Each row has a hidden value; after the row comes its group, the name of the range that the value falls in. Each part has its own.
[  59  -17  -75 -129  124  -11   22  -33  -69   15  -80   20   22  177
  -29   95 -179   -2  -94  -91   -7  193   15  132  -16   70   -8  -40
 -104  -59   19   -9   80  -21   29    5  -31  -73  -75   18  -36  -93
   36  -13] : <55>
[  79   39  126   68  -11  113   22  123   87 -240  -82 -396  -90 -158
   72 -152  324  184  100  158   38  127  -65   82 -129  -99 -298  -15
 -145  207 -349   34   71  137  -14 -159    9  175  -71    4 -124   38
  113   50] : <51>
[-123   68  138 -267  262    2  274 -254 -234  114   59    4   37  247
   16  272 -282  -34  -42  -40 -328  251  -34   91 -116  111   -9   43
  -79  114  -24   87    9  -10   82  -14  -12 -194 -236  -94 -145  -27
  129  -20] : <64>
[ -76  -45  -79  -22   -2  150  184 -169 -108  -56   26  105  183  -17
   43   61   45    9 -112    7   -6  -60   45  163  152    1   69   26
   78  148   84  106  -31 -100    6  -36   27   41    0   25  -23  -22
   66   58] : <51>
[ 164  -65  -89   57  139 -140 -104  138  -97    2   20  172  144   12
  -60  -44  -48  116  188 -324   65   48   24  168 -110  100   35  -89
 -168 -203  138   28   84  -50 -131   51 -209  -84  -43  -80  116   -5
 -143  -46] : <55>
[ 152   40   72  215   74 -151 -202  212  141 -162  -66 -173 -127 -209
   47 -151  205  118  304  -90   84  -30   25  -52 -166  -77 -189  -77
 -182  -58  -15  -27   89  165 -220   31 -131   94  -46  -12   11  -10
 -115   44] : <61>
[  67 -130 -116 -165 -227  166  -64  -82 -160  203   67   82  255  253
 -100    2 -104   94 -288 -110  -22    0 -125  299  130  -30  283  -64
   28 -164  117  123  -38 -329   53   22  127  -44  203  188  206  -98
  -76 -267] : <45>
[  91  -10 -122  147   54  -34  -22 -126   40 -130  -19   69    9  109
  -86   23  -26  -79  -18  -61  104 -132  -16  -59  122   62   -6    4
  -37   -1  150   -4   -7   -4  -44   30   10  -44   27    6  -39 -102
  -40  -24] : <55>
[ -13  134  182   56 -138   42   17   61  -69  131    4 -169 -125   91
   87   55   70   -1  191   37 -125   40  -76 -127 -250   -7 -110    6
   47  -46  -10    8  -69  -25  -21   95   68 -107   19   74   85    6
  -99  -90] : <61>
[ -75   27  -14  133   81   -5  166  -14  -42   92  -74  228  182  -36
  178  136   97   22  185  -92  -10  -20  -38  170 -118    9   14   58
  -33 -187  164  168  -13 -135  -15   11   52  -81  -63  -17  123  102
  -69    7] : <59>
[  88  -16 -141  121   46  -16   25  -77   11 -138  -10  173   31   91
  -83   23  -36  -68   11  -71   78 -147   50  -45  121  128   19   -3
   58  -12  210  -19  -62   -3  -36   14  -34  -68   34    6   -1  -60
  -77   11] : <69>
[ -32  -16   -4   73   79  -30    8   15   91 -106 -101   95   15 -166
   43   70   26   72  -92    3   59   17   18   67   25  -40  -79  -28
   33  -27   95   13   53   -6  -54  -67   -1  149   -8   49 -122 -125
   34  129] : <59>
[  37   71   18  322  -78  133   30  124   49 -219  -61  -83   75 -228
  203  -88  284  111  273   -2  143   14  103   12  -64  -40 -225  -26
   79  161  -44   46  -61  119  -50  -23 -113  117  -46  -98  -23   63
  -64  207] : <64>
[  81  -29 -120   68   44   10   53  -96   -7 -111  -26  171   59   95
 -101   30    0  -44   -2  -77  111 -124   -8   19  121  113   15   23
    5   -9  146   20  -42  -75    0    9    2  -75   58   15   -1  -65
  -20  -53] : <69>
[  79   74  -26   79  218  -91   71   60  114  -71 -167   46   20   15
  135   56   29  -25  260  -27  -43   53   46  122  -70   16 -103    0
 -144 -119  106   73  -19  111  -64  -30  -35  -87 -136   -6   64   72
 -110   41] : <69>
[  18  -36  -73   97   94  -79   13 -130   34  -67  -15  128    5   71
  -73   61  -45  -38  -40  -69   25 -130  -19  -29   61   42   38   14
  -28  -59  177   18    5  -29  -44   27   34  -44   -5   16  -34  -79
  -24  -19] : <59>
[ -27   92   42  213  -82  143  135  158   63 -180 -160   50   20 -311
  192  -25  314   53  278   39  204  -13  139   20  -30  -23 -255   20
  160  165    8   18  -90   37  -25   13  -85  104   38   -2  -21    5
  -11  210] : <69>
[ -69   35  -28 -162  181  -92   88 -195  -77   89    6  -99 -112  197
   28  166 -199 -164 -170   80 -249   15   10  -27  -14   -4   79    7
 -106  -32  124  -10  115   44 -100   14  103  -58 -139  124  -35  -62
   39    4] : <59>
[ -15   -3  -16   74   79  -49   31 -149   44  -75  -32   71  -48   50
  -52   87  -26  -44  -44  -19   21 -100  -30  -70   49   24  -13   31
  -13   -2  120   12    4  -17  -24   30   60  -26   -6   24  -85  -99
   27  -11] : <61>
[-152  -64   33 -145  -27   28  155   12    5   18  -71  -74  -90 -129
    7   24   80   45 -233  179 -115  -26   44   94  -15 -114   -8   -6
  101   69   16  -31   57  -26  -45  -55  104  148   15  220  -51  -97
   92  109] : <46>
[  38   -2  -58  133  109  -94   12 -129   66  -92  -39   88  -35   87
  -72   59  -36  -72   25  -58   39 -129  -18  -75   55   42  -14   22
  -47  -33  165    5  -13   14  -43   46   24  -71  -14    2  -46  -87
  -37  -19] : <46>
[ -77 -164  -10  -85  -34  -44   60  171   89  -43  -75  -90 -111 -200
  -41 -135  209  184 -181  149  -90  -93   40  152 -103 -129   19  -43
   34  -66  -20  -46   96   18  -93 -109   89  191   10  230   41   10
   28   87] : <61>
[ -70  146  281 -209  174   62   91   39 -152   -6  118 -419   18 -152
  226  139  -28  179 -205  250 -461  384 -149  181 -242  -87 -201  -87
 -119  130 -267  105  202  104 -140 -375    7  302 -248   38 -259  -12
  140  143] : <51>
[  72  -48 -121  102   91  -64   38 -106   31 -125  -23  169   25   78
 -133   17  -16  -52   11  -93   92 -165    5  -15  116   92   20   16
  -19  -16  182   -1  -30  -27  -37   30  -18  -77   29    5  -17  -83
  -41  -29] : <64>
[   3   10   16   -5 -155   66  -31  121  -57  -10  -19 -160 -162   44
   -3  -24  -21   37 -104   63  -35   92   87 -107 -127   20  -87  -78
  163   42  -15 -144    9   63  -11   36  -16   45   20  107  -26  -94
  -28  102] : <46>
[  70   26  -74  174  111  -70  -32 -125   50 -143   -8   28   -9   50
  -33   54  -28  -73   -8  -41   57 -100  -28  -83   76   42  -49    0
  -67    2  135    6   35   38  -84   -6    1    5  -28  -19  -93  -99
  -25   23] : <45>
[  71  -10 -199  242   96  -82  -76  -29  132 -222  -81   -9 -123   33
   54  -30    6  -95   47   -8   93 -126  171 -155   45   41  -31  -31
  -12  -30  171  -96   50  217 -117   45  -27   14 -114  -10  -21   14
  -77  182] : <63>
[  77 -174 -350   62 -187  200  -60  -34  -24  -48  -27  -79  220   37
   56 -122  232   52 -412  106  198 -133 -115  316  187 -108  190  -19
 -114 -162  -16  111  215 -235  -51 -172  258  241  129  241  157   41
   64  -69] : <59>
[  84  -23  -91   73   80  -40   20  -98    5 -116   12  100   24  103
 -110   26  -41  -37  -24  -56   24 -115  -20  -15   89   97   11   -1
  -18  -11  145    4  -22  -13  -41  -18   -9  -54   12    9  -32  -71
  -42  -35] : <51>
[ -46 -145  -85 -212 -336  230    0  115 -237   49  159 -120   69 -105
  -87 -102   71  154 -542  158  -77  -24    4  163   65  -40  135 -124
  266   77  -14  -79  106 -202  -95 -157   59  312  207  309   20 -147
   56   58] : <64>
[ -56  -41  -21 -111   -5  -30   49  -71  -45   64   -5  -22 -112   97
  -60   52  -45  -42 -138   43 -102  -77    7  -26  -24   -2   78    3
   20  -47  101  -40   43  -43  -55   51   99  -31   11  160   26  -67
   16  -38] : <63>
[  28  -24  -68  123   64  -43   45 -128   43 -124  -11   85   -6   57
  -95   34   -6  -45  -31  -25   42 -146  -14  -56   90   50  -13   18
   11   29  142    0  -29    1  -29    7   20  -30   11   11  -67  -93
  -17    4] : <55>
[ 265    1 -216  394   61   10 -217  296  198 -451 -160  -76   -1 -200
  126 -178  154  141  119  -59  324  133  182    6  -15   68 -286 -143
  -32   -3  -45 -113  108  290  -99 -153 -228  235 -108 -130 -118   10
  -85  330] : <51>
[  -5  -27 -206  165 -136  203   63 -232   76 -180   19   28  150   42
   40   51   69  -80 -392  240   29 -233  -67   44  341  -35   93   14
  179   70  174   84  -54  -87   -9 -202  234  204  120  174  -65  -84
    8   59] : <51>
[-117  -33  208 -183   44   89  145  154 -107  -14  -51 -304  -51 -252
  129  -68  258  278   35   68  -96  270    2  238 -299 -135 -193  -14
 -138  163 -373   54  181   28  -16  -93  -28  170 -157   14  -90   71
  219  100] : <61>
[  21  -22  -73   89  100  -62   39 -148   33 -100  -25   86  -25  104
  -88   65  -68  -62  -46  -46   27  -99    0  -59   75   58   -2   16
  -14   10  144   -9   -9   13  -16   30   18  -60  -22   -1  -75  -99
   -4    5] : <45>
[-154   66  192 -284   38   54  188 -301 -115  138    6 -142 -173  251
  -85  230 -152  -93 -189  122 -217   80 -145  -83  -43    3  -14   92
  -21  131  -78   26   -3 -105  106   60  209 -134  -23  117 -152 -150
  201 -166] : <63>
[-141  -47  -78  -81  110   24  135 -132 -111   51   57   31  138  -70
  154  119    3    9 -234   83 -196  -37    3  199   23  -67  148   -1
  -35  -56  124  119  150  -72 -138 -131  109  148 -115  114    4   43
   62  102] : <63>
[  -2  -37  -51   86   80  -60    0 -152   59 -117  -21  114  -53   44
  -85   56  -42  -30  -26  -64   49 -138   26  -90   84   42   20   18
   12   11  157  -13  -16   17  -33   62   19  -38   -9    1  -80  -93
    9   10] : <63>
[   0 -142  -47 -110 -144   45   64  196 -163  165   24  174  146   12
  -93  -29   42  199 -134  -93  -36   31  -66  262 -150   58  114  -60
  102 -235   75   21   19 -256   12  -53   14   -3  120  149  175   -9
  -77  -87] : <55>
[-121 -103   67    2 -230   85   67  149   -8   10   37  -59  -56 -186
   -1 -102  200  194 -153  148 -132 -121   42   41 -113  -94   31  -52
  262    9   35  -37  -48  -36  -54  -65   77  172   90  200   57    0
  -45   94] : <61>
[ 220  195  -99  494  193   -2  -27  -30  108 -376  -56 -174  -14   28
  194    0  219  -97  336   30  182  -10  -75 -170  -78  131 -332   48
 -241   37  -87   57   85  223  -85 -145  -28   12 -200 -220 -124  144
  -30  108] : <69>
[  41    0  -73   76   69  -30   53 -147   24  -87  -10   52   -2  117
  -78   56  -29  -83  -38    0    1 -129  -36  -37   98   51    5   23
  -22   11  141   16  -25  -12  -33    0   50  -56    8   40  -36  -81
  -25  -37] : <64>
[ -11   13   -9  -13  219 -135   96  387   32  -54 -175   61  -28 -299
  198   15   70  140  138   10  -92  219  183  206 -279   18 -184 -100
   -9 -167   58  -63  143  161 -164 -149 -183  144 -196   47   11   65
  -76  322] : <51>
[  18 -119   71  -18  164 -129   33  336  -25  -90 -101  -16  -31 -353
   -8 -145  310  319  184 -144  124  136   -5  241 -346  -16 -195  -32
 -236 -104 -218   -2  257  -15 -110  -81 -150  137 -109  -36  -19   73
  114   81] : <61>
[  72  -71 -114   79 -119  -80 -141   76   33   28   -2   75  -59   27
  -75  -92   -2  -22   18  -93   21 -222  113  -57   39  -23  139  -81
   94 -143  293  -78  -46  -10 -161  153  -24  -30  125  169  188  -79
 -213  -26] : <61>
[  12   -4    0  -26 -186   86  100   21    6  112  -45 -111  -37  165
  -32  -26  142  -19  -38  158  -97 -125 -130   65  -52  -44   38   31
   41 -105   33   45  -86 -129   22  -14  222  -77  129  245  190   20
  -93 -181] : <64>
[  53  -88 -151  262 -140   47   40  152  140 -239  -95   52  -53 -136
  -14 -212  266   51  162   23  164 -250  226  -47   53   -1  -54  -30
  204   87  139  -91 -142  139  -51   59  -72   31   64   57  111   53
 -150  174] : <51>
[ -54   73  -49  206  -77  108  139  -71   18  -35 -110   -1   -2   20
  145   67  170  -99  114   65  116  -83   12  -52  -14  -16  -95   77
   56   36   61   47  -44  -36   28   69  114  -41    8   39   39   22
   -3   54] : <46>
[  22 -106   24   35  -47   33  111   63   73 -112 -130  204   41 -121
 -162  -92  212  150  170 -130  223 -114   17  130   38   14  -76   38
   52   67   20   31 -131 -120   79   86  -52  -67  143   18   28  -76
   14  -72] : <51>
[   5   19  -45  320   78  -85   95   80  164 -128 -139  105    9 -140
  116  -33  234    3  312  -16   79 -174   66    4  -76  -31 -112   35
   -8  -78  164   50  -68   92  -82   26  -12  -29  -58  -16   87   91
 -143  116] : <45>

Part 2:
[  -1  -94  -88   50   60  442 -401 -235 -104  161  263 -183   86  -59
 -225 -116 -225 -143 -124 -198 -228 -374  371  377 -320   75 -214  -92
   56  148  -81   70  -33 -275 -226  -27 -256 -100  347  309  -90  248
 -268  119] : <272>
[ -52  -56    5 -109  235  425 -215 -334 -139  106  224 -240  158  -44
 -322 -117 -300 -243    3  -69 -160 -337  339  425 -209  -76 -202   80
   53   39  -24   43    1 -309 -157 -167 -116 -165  196  302 -173  140
 -200  125] : <261>
[ 134  166  454  -11   60 -188   89  -87  107   30  -52  565  147 -100
  289  120  218   10   97  137  208   72  -11  -74 -154 -111  325 -116
   88  165  154  -25  -20 -182 -277   53   88   78 -169 -314  -95  110
  -75  -22] : <271>
[ -96  156  100  393  -34 -455  394  587   66 -108 -389   44  103 -219
   28  309  636  263 -165 -288 -525  138 -411 -410  442  -76  -31  -31
 -414  218 -153   24 -272  151 -192  -26  116 -604  -54 -623  395    5
  133 -114] : <257>
[  15  -98  309  321   69 -295  588   61 -160 -281 -405  490  113 -218
  357  270  188   40  -83  -52  126   34 -212 -360  263 -312  352    8
 -108  225  133 -173 -187 -107  -89    4  242 -133 -162 -168  222  139
  303    0] : <271>
[ 331 -149   51  269   60  551 -204 -185   -2  270  248 -147  433  -37
 -403 -143 -108   89  -82 -148   -4 -141  424  376 -295   -8 -254  125
  133   71   24  342   48 -417 -330  392 -212 -384  -76  171 -303   81
 -189 -132] : <250>
[-254  291 -380  -46  -78  126   52 -187 -107 -130  -91  -93   78  135
  -54   21   32  110 -122  -44  -76  240   16  -32 -122 -151 -346 -304
  -59   74 -122  -46  171   10 -239  181  123  250  289 -187   84  -42
   16   59] : <272>
[  64 -209  219  622 -167 -257  345  262  447 -115 -112  191 -425  -77
 -239  309  394    2  100 -140  -74 -332 -246 -506  128  354 -114  246
  -92  240 -202   31 -267   -3  -68  -88   98 -253  445  -47   39  245
   44 -240] : <271>
[  -3  119  253 -120  200 -140 -748  196   85  137  373  350  -54 -252
  313 -158  294   33 -169  190  128  169  348  340 -259  231  114 -109
  -91  -22  375  191  136 -273 -270  316 -275  223 -532 -294 -116  179
  -69 -164] : <273>
[-189 -176  251  144  222 -234  242  114 -177 -243 -168  284   18 -244
  189   21  103 -198 -106  100   18  142   60  -32  376 -153   75  156
 -290  -61  324   47   83 -263  203 -104  149  120 -435 -226  136   47
  398  -62] : <257>
[-347   86 -262  138  266 -236 -256  415   14 -366  138 -150 -649  -85
  115  141   68 -238 -388   76 -203 -152 -104 -147  350   88  -41  -50
 -307  -40  115  -46 -358  400   72 -292   94  -45 -151   19  272   91
  487 -143] : <272>
[-212  140 -113 -291  460  297 -598 -180  -92 -174  355 -445 -163 -212
 -177 -219 -100  -62 -149   76   84 -278  352  558 -497 -117  -28  148
  -65   59  188  -88 -422  -18 -440   28 -234 -329 -162  313 -305  160
 -133   -2] : <250>
[-158  370 -198  -60   24  156  -65  -79    5   30  -28 -169  179   70
 -252 -146  191  266 -105  -46  -35  329  111  127 -254 -181 -274  -85
  -72  -29  -12  156  135 -143 -430  361   47   19  -19 -370 -225  -38
   -4  -58] : <253>
[-144   43  233  -54  125   -5 -114 -172  374 -388  395  460  -43  142
  243  -54 -176 -512  229  389  169 -120  325  -24 -101  224 -190 -145
  -31  -61  312  406   61 -146  119 -446   40  501 -158  119    6 -112
  110   30] : <258>
[-159 -178  153   32   59   50 -383  100 -163 -155   51  180  308  -28
  157    8  405 -146  -94  287  -32  183  206  185  281 -194 -382  -53
 -207 -162  351  523  455 -207  -40   91   95 -191 -492 -338   87  -57
  270  -74] : <273>
[  66   21   51  284   21 -192 -124  400  -77  272 -194 -223  -90 -275
 -193  154  460  -14 -265  -95 -507   67 -127  116  440 -106   13    1
 -356   81   55   36 -229  226   94  -17   15 -520 -337 -652  146  -16
   84 -291] : <261>
[-100  -80  247  176   84 -143   87   81 -207  -64 -215  351  -39 -149
  226   41  134 -139 -208   16  -32   36   12  -62  256 -268  250  -45
 -139    0  251   60   29 -178   10  -91  159   71 -255 -283   45  193
  374   15] : <252>
[ 250 -111   92  392   48    4   15  261  302  347  195 -120 -239   35
 -506  184   31 -318  -37   44 -333 -127  -15  -27  475  340 -272  197
  -79  -87  -92  214   35   57  349 -189   97 -163  -54 -226  -14  -83
   96 -400] : <257>
[  70 -109  333   79  -71  -74 -475  127  -40  298  120  388  332 -257
  229  -80  348  -80  -56   23 -250  151  344  327   23  159  -96 -216
 -201   59  264  341  356 -423    1  142 -260  121 -345 -486  123   94
 -200  -55] : <273>
[ -60  -35 -125  -33  295  334 -261 -142 -113  184  330 -313   19 -139
 -337 -178 -404 -234 -136 -172 -288 -259  400  452 -118  152 -205   89
  -68    4  -21   -5  -40 -316    0 -121 -243   23   94  300  -59  130
 -159   32] : <261>
[  84  158  272  112   62 -209 -145  189  477  165  311  212 -248 -105
  -53  117   61 -217  123  -72 -312 -313   36  -65 -114  525   31  -72
  -54  208 -131    5 -268  -37  -47 -360 -189   62  257  -78   68  136
 -334  -76] : <258>
[ -37  290 -291 -131   70  190 -300 -223   29  284  169 -261 -339   47
 -373  -56  -69   46 -131   44   81   98  109  248 -309   90 -143  -54
  120   11 -122 -251   77   12 -204  296    6  311  258 -116 -306  107
 -154 -181] : <252>
[-243  408 -368 -273  110  103 -359  -64  -93   57  164 -219   49   28
  -74  -51   61  135 -169   -4 -149  256  115  237 -219   12 -331 -275
  -72   22  -97  -87  190   -7 -325  251  -61  179  118 -208   37  -24
 -167    4] : <252>
[  -9  -37  182   29   93 -218   54    7  -53  -48  -11  336  105 -174
  262  153  115 -203   16  190   -9  166   61   36  248   34  -24 -115
 -166   72  198  -34  152 -104  194  -45   60  210 -294 -278  257  -73
   30 -110] : <271>
[-210  172  267 -278  381 -198 -189   79  -68 -244  242  579   33    1
  528  188    3  -59  -74  129  195 -104  -44 -170  -44   25  160 -124
  153   15   36  -92  239 -281 -455  -86  100  122   45  225  149  305
  122  226] : <252>
[ -63   18  400  -29  148 -180  285   30  -52   98  -51  457  355  -60
  129   79   -7 -258   93   19 -240  132   42  -44  350   -7  -29  -35
 -113  -55   63  128  403 -451  153 -285  136  231 -116 -326  180   -1
   57  107] : <257>
[-128  380   -5  -94  186 -239 -562  331  106   51  150  -94 -472 -171
  133  105  292  -78 -282   22 -320 -175 -104   94  -52   27  266 -251
 -173  153   47 -139 -521  434 -267 -233  -89 -248 -106 -327   58  162
  -24  -89] : <272>
[-317  415  184 -666  465 -173 -555  -79  -83 -142  398  416  -75   13
  548   67  -91 -280  -36  347  113  -31   86  170 -156  -12  179 -316
  107  -53  160 -160  202  -77 -320 -298   45  361 -110   42   87  150
  -38  243] : <252>
[ -12  -89  255  132   55   56 -167  -48  135 -220   92  216   80  -11
   58 -114  196 -297   28  393  167  139  294  163   80 -153 -126   14
 -174 -127  502  516   36  -66  120  -64  104   52 -640 -339 -176 -173
  303 -209] : <258>
[-139  100  285 -130  324 -100 -346  161  -42  -79  183  394 -135   -8
  226   35  200   31 -195  172  278   19   10  -45  -41  -68  157   90
  122 -134  167   85  256 -280 -449  161  138   14 -191  -43 -204  329
  303   -4] : <272>
[-316 -133  295  -40  169 -149  -42  -35  -82 -293  -45  339  -93  -90
  200   37  183 -261   31  196   87  -87   67  -33  139 -128  -27   87
 -135  -59  243  122  184 -271  -36 -243  167  104  -91  -74   14  191
  263   92] : <253>
[-252  301 -251 -161  113   -8   38 -117 -187   61 -143 -234  -98  -77
 -193   56   87  170 -130 -138 -130  125 -100   76 -126 -133 -109  -65
  -63  116 -208 -381   27  -33 -301  166   75   43  341 -185  -13  134
 -121   34] : <273>
[-228  326 -268  -57    8  -16  224 -156   94 -188  -66 -125   38   30
 -162   27  105  169   55  -16    7  258  -20  -60 -209    2 -337  -93
 -116  122 -135 -137   20  -17 -242  195   80  192  240 -195   19 -103
 -123  -48] : <257>
[-176  451 -408 -190  284  -56   57  144 -126  -77   82 -190  228   -7
  -44  166  116  468 -207 -123  -15  401 -152  -66  -58   26 -345  -73
  -29   61 -287 -286  217  -57 -539  558   50 -110   99  -63  204  -47
  -81  -68] : <250>
[  78  -70  532   64   69 -217   31   -8  161  133  119  666  107 -182
  241   89   97  -89  160  -36   45 -124  117  -74 -121  302  151    7
   62  160   25   -8  221 -555 -147  -47 -101  278  141  -46   37  304
 -228   67] : <250>
[-259  128  -51  -15  114 -194 -288  208  137 -130  160    7 -421   -3
   48  199  169 -254  -91   85 -268 -223 -106 -104  167  188 -148 -136
 -148   49  -64  -27 -105  219  -35 -364   62  -23  207  -71  205  121
   68  -22] : <252>
[  14  269  -46  -27  355  -83 -401  391  -28  238  198 -196 -421   -3
 -146  171   75 -152 -403   88 -254  -71 -167   65  361  -50  153   -1
  -25 -135   -4  -65 -166  338  -91 -131  158 -316 -268 -252  -46   91
  312 -236] : <272>
[  11  160  -83  212  178 -264  147  498   18   74  -24 -141   37 -103
  -89  300  192  -77 -222  -86 -554  119 -237 -141  638   77 -176  -61
 -315   22 -115   15 -104  253  158 -168  111 -386 -242 -407  433 -186
  163 -221] : <257>
[ -39  301 -152    0  422  -84 -256  439  284 -213  524   -7 -200  199
   35  283  -53 -123 -199  168  -92 -131 -120 -232  279  275 -249  -36
   32 -122  -92  189  -79  277 -245 -147  125 -290 -156  225  215  -80
  289 -178] : <261>
[ -58   24  -99  537  -21 -316   90  706  -41 -201 -206   62   52 -195
  217  333  539  316 -417 -348 -466    0 -311 -424  423   -1  -68 -155
 -346  233 -122  115 -285  192 -317  147   -1 -685  -74 -274  534  130
  278 -105] : <252>
[-343  379 -416 -112   76   78  167  -97  -81 -285   -9  -67  160  195
    2   53  -60  125 -108  -48  -77  249  -26 -146  -46 -122 -406 -262
  -63    6 -160   -2  203  -30 -314  111  170  207  256  -33  181  -89
  115  123] : <273>
[-296  311 -346 -278   84  125 -367 -232   68  -15  234 -251 -248   66
 -219  -79   -7  -39   -7  127    6   97  171  242 -328  147 -393 -140
  -31    3  -74 -125  142    5 -196  110  -35  368  287  -56 -115   13
 -198  -46] : <273>
[-201  359 -352 -184  279   19  265  -85  -70 -118   58 -208   35   99
 -188  174 -160  102  -64  -21  -18  189 -140  -90   48  -13 -316  -13
   17   14 -274 -317  135    9 -224  131  197   78  256   67  126  -88
    1  -22] : <271>
[  50  283   77   95  121 -182   70  146  262  -50   62   34 -250   12
  -11  269   74 -216  -12   71 -230 -212 -197 -176  148   21  125 -148
  -65  162  -63  -64 -466  394  -51 -403  133 -238   15 -179  120  -55
   19 -118] : <271>
[ 259   93   10 -118  226  559 -627 -212 -109  588  513 -147  255  -17
 -280 -216 -451 -172 -208 -165 -267 -255  512  630 -335  119  -45 -143
  223   10  -40  132  112 -384 -232   62 -337   -9   52  211 -255  190
 -348   52] : <272>
[ -29   41  -71  -63  367  178 -121   36 -489  242 -163 -547  192 -372
 -347  -10  113  196 -334 -258 -296  -15   19  461   49 -405   70  227
 -167  106  -45 -315 -217 -100 -315  254  -73 -734 -182 -153  -93  160
  -84  -58] : <250>
[  82  158  -41  166  186 -137 -197  450    8  211   88 -182  -97  -99
 -111  245  195 -110 -287  -55 -511  -61 -152   19  469   33  -38  -91
 -202   22  -59   53 -204  302   19 -165   37 -496 -245 -336  253  -50
  115 -220] : <253>
[-339 -199  -55   65  229 -174  338  -21 -131 -764  -23  279   33   49
  400  356  -27 -371   36  334  156  -46 -104 -331  518 -128 -342  -33
 -185   -8  168   41  135   88  198 -334  358   14 -130  271  527 -150
  467   42] : <271>
[-127 -114  -34 -216  319  362 -129 -560   50   10  435 -225 -307  -20
 -353  -49 -715 -651  201   48  -83 -656  367  385 -262  273 -180  121
  127   96 -111 -278 -158 -210  197 -616 -125  309  570  718 -110  170
 -335  156] : <271>
[ -61 -116 -116   86  276  288  225 -256 -357  131 -153 -452 -178 -139
 -489   20 -366 -269 -191 -173 -222 -319   42  255  182 -328   65  245
  -40   40  -81 -328 -259  -52  113 -250  135 -255  187  189 -134  167
  130    6] : <261>
[-315  467 -384 -296  179  106 -246 -123   61 -193  282  -78 -143  194
    8   27 -107  106 -115   26   68   58   25  -29 -360   94 -294 -251
  107   38 -205 -150  104   25 -499  131   38  283  409  165   -1   84
  -75  104] : <272>
[-409 -310  163  134  154 -157   43  -24 -128 -646 -168  313 -467  -27
  229  208  311 -147  -76  275  466 -216 -158 -333  149 -241  -14  256
  -30  -26  208  -45   69  -73 -197  -64  379  -65  102  212  -48  365
  575   16] : <272>
[ -16  105   12 -185  324  313 -259  -72 -525  388  -62 -302  277 -178
 -252  -33  -30  157 -353 -284 -267  -80   53  423  -64 -412  115   66
   81   46 -142 -239   88 -296 -476  215  -30 -515   81  -57 -187  322
  -99  136] : <272>
[-249  306 -586   12   25 -117   41  131 -254 -236 -124 -159  173 -122
  185  179  258  482 -308 -156  -64  471 -117  -95  -24  -35 -369 -313
 -219  215 -165 -307  102  104 -381  628  -19   17   78 -181  449  -69
  -35  -76] : <273>
